Here is a tiny trained network, its code and every weight. The questions are about switching its units off for an input and a class, where a switched-off unit gives its printed mean instead of its output.

import numpy as np


def w(rows, s, z=0):
    codes = np.array(rows[::2]) - 128.0
    scale = np.full(codes.shape[1], s)
    scale[-1] = z or s
    return codes * scale


def norm(h):
    return h / np.sqrt((h * h).mean(-1, keepdims=True) + 1e-5)


def f(y):
    return np.maximum(y, 0)


def log_softmax(a):
    a = a - a.max(-1, keepdims=True)
    return a - np.log(np.exp(a).sum(-1, keepdims=True))


def net(x, mask):
    res = np.array(x, float).reshape(1, 5) / 4 @ E
    u = 0
    for l in range(3):
        y = f(norm(res) @ A[l][:, :-1].T + A[l][:, -1])
        res = res + np.where(mask[u : u + 6], y, B[l][:, -1]) @ B[l][:, :-1]
        u += 6
    return log_softmax(norm(res)[-1] @ U[:, :-1].T + U[:, -1])


A, B = {}, {}
E = w([
[138,111,131,149,117,128,164,102,149,132],'x0',
[172,83,136,26,136,2,133,83,169,197],'x1',
[115,102,72,126,116,148,124,103,186,139],'x2',
[197,241,139,173,112,191,61,72,184,103],'x3',
[159,147,179,117,161,125,145,252,223,102],'x4',
],0.0085)
A[0] = w([
[181,194,134,123,144,113,120,95,156,161,2],'0.n0',
[127,170,119,142,136,134,97,90,109,108,143],'0.n1',
[150,139,153,117,123,122,159,234,216,111,147],'0.n2',
[44,43,106,123,148,139,198,201,83,134,196],'0.n3',
[148,45,143,18,118,2,120,112,142,143,74],'0.n4',
[198,162,141,34,138,30,111,63,169,154,25],'0.n5',
],0.011,0.0032)
B[0] = w([
[105,166,181,111,69,140,91,172,108,59,164],'0.n0',
[122,116,110,193,117,170,174,69,163,165,177],'0.n1',
[156,154,161,197,134,150,139,206,175,195,230],'0.n2',
[163,61,111,82,75,59,48,121,120,62,248],'0.n3',
[120,213,105,163,206,195,194,95,138,192,244],'0.n4',
[145,9,132,39,48,50,48,149,115,56,216],'0.n5',
],0.011,0.012)
A[1] = w([
[179,114,149,153,180,120,97,193,203,100,55],'1.n0',
[100,78,88,172,121,143,125,191,51,149,194],'1.n1',
[108,65,104,112,139,111,149,171,180,115,132],'1.n2',
[53,109,95,61,233,110,252,171,98,244,9],'1.n3',
[23,6,120,181,105,119,176,207,86,146,53],'1.n4',
[154,87,138,122,168,76,124,245,200,115,105],'1.n5',
],0.012,0.0012)
B[1] = w([
[168,77,69,27,174,172,220,135,146,90,223],'1.n0',
[159,134,143,103,72,117,136,66,205,122,168],'1.n1',
[143,170,227,161,117,133,72,172,60,76,183],'1.n2',
[151,144,40,254,80,160,157,142,54,123,189],'1.n3',
[138,137,184,22,118,98,98,162,119,148,169],'1.n4',
[204,118,134,198,87,112,37,178,143,211,252],'1.n5',
],0.013)
A[2] = w([
[133,158,165,164,180,128,106,219,187,181,57],'2.n0',
[97,99,166,141,113,147,38,7,77,95,251],'2.n1',
[154,95,207,99,100,77,59,76,206,166,22],'2.n2',
[32,127,183,47,152,60,85,25,133,85,68],'2.n3',
[91,88,93,122,72,98,90,70,40,46,160],'2.n4',
[100,155,80,125,109,151,117,28,39,91,147],'2.n5',
],0.016,0.0019)
B[2] = w([
[62,140,123,119,122,116,137,61,98,86,223],'2.n0',
[172,116,85,219,102,137,110,114,71,143,252],'2.n1',
[110,102,162,63,137,118,133,156,126,123,245],'2.n2',
[127,94,157,172,158,149,74,7,132,159,195],'2.n3',
[67,171,125,112,193,159,163,74,157,143,253],'2.n4',
[131,118,161,57,127,69,126,205,155,122,230],'2.n5',
],0.021,0.015)
U = w([
[113,96,137,138,155,128,74,9,87,167,145],'0',
[190,147,81,232,71,116,123,157,91,161,248],'1',
[163,94,178,46,81,120,95,196,151,98,148],'2',
[88,183,118,156,121,210,192,103,168,70,68],'3',
[90,168,65,76,188,81,190,137,102,163,2],'4',
],0.015,0.0022)

Each question gives the input, the list of numbers given to net, and the class t.
The units are the neurons (one row each of A and B). Each row of codes is followed by its name. A weight is (code - 128) times the scale printed after its matrix; where a second scale follows, it is the last column's (A, B and U).
mask holds one flag per neuron, layer by layer. A switched-off neuron (its flag False) gives its mean, the last column of its row in B, instead of its output. The means were averaged over made-up inputs and are rounded, as every weight is.
A unit's drop is (log p(t) with every unit on - log p(t) with that unit switched off) / (log p(t) with every unit on - log p(t) with every unit switched off).
The circuit of an input: a set's keep is (log p(t) with only the set's units on - log p(t) with every unit switched off) / (log p(t) with every unit on - log p(t) with every unit switched off). Starting from the 12 units with the biggest drops (on a tie, the unit counted first), units are removed one at a time, each time the one whose removal leaves the highest keep (on an exact tie, the one counted first), for as long as the keep stays at least 0.8.
units of the circuit, in order: the units of the circuit, biggest drop first
unit that matters most: the unit with the biggest drop
top k neurons: the k neurons with the biggest drops, biggest first
k most important neurons of layer l: the k neurons of layer l with the biggest drops, biggest first
input [-8,7,-2,-4,-3], class 4: units of the circuit, in order -> (0.n4 1.n5)
input [1,-3,-5,3,-4], class 1: unit that matters most -> 1.n0
input [-1,8,8,-4,7], class 1: units of the circuit, in order -> (0.n4 1.n3)
input [-4,8,-1,-1,4], class 1: top 3 neurons -> (0.n4 1.n3 0.n3)
input [3,7,7,0,4], class 1: top 3 neurons -> (0.n3 0.n4 1.n3)
input [3,-1,-6,3,1], class 3: 2 most important neurons of layer 0 -> (0.n5 0.n3)
input [-5,-1,-4,6,-5], class 1: top 2 neurons -> (2.n1 1.n0)
input [2,1,-7,-4,-2], class 4: top 2 neurons -> (0.n4 0.n5)
input [7,0,-5,-2,1], class 2: top 2 neurons -> (0.n3 2.n1)
input [-8,-3,-7,1,6], class 3: top 3 neurons -> (0.n5 0.n3 2.n5)
input [7,7,-7,7,1], class 2: top 3 neurons -> (2.n2 0.n3 2.n0)
input [3,1,-7,3,3], class 2: top 3 neurons -> (0.n4 2.n1 2.n4)
input [6,5,-5,0,3], class 1: top 2 neurons -> (0.n3 0.n4)
input [-5,-3,-3,2,4], class 3: unit that matters most -> 0.n5
input [3,5,-7,-6,-2], class 4: 2 most important neurons of layer 0 -> (0.n4 0.n2)
input [2,-3,6,7,-2], class 1: top 2 neurons -> (1.n0 0.n2)
input [-7,-7,0,2,8], class 3: 3 most important neurons of layer 2 -> (2.n0 2.n1 2.n5)
input [4,5,4,-4,-3], class 4: 2 most important neurons of layer 1 -> (1.n5 1.n3)
input [1,5,7,-8,-5], class 4: 2 most important neurons of layer 1 -> (1.n3 1.n5)
input [7,4,4,-4,-6], class 4: unit that matters most -> 0.n4
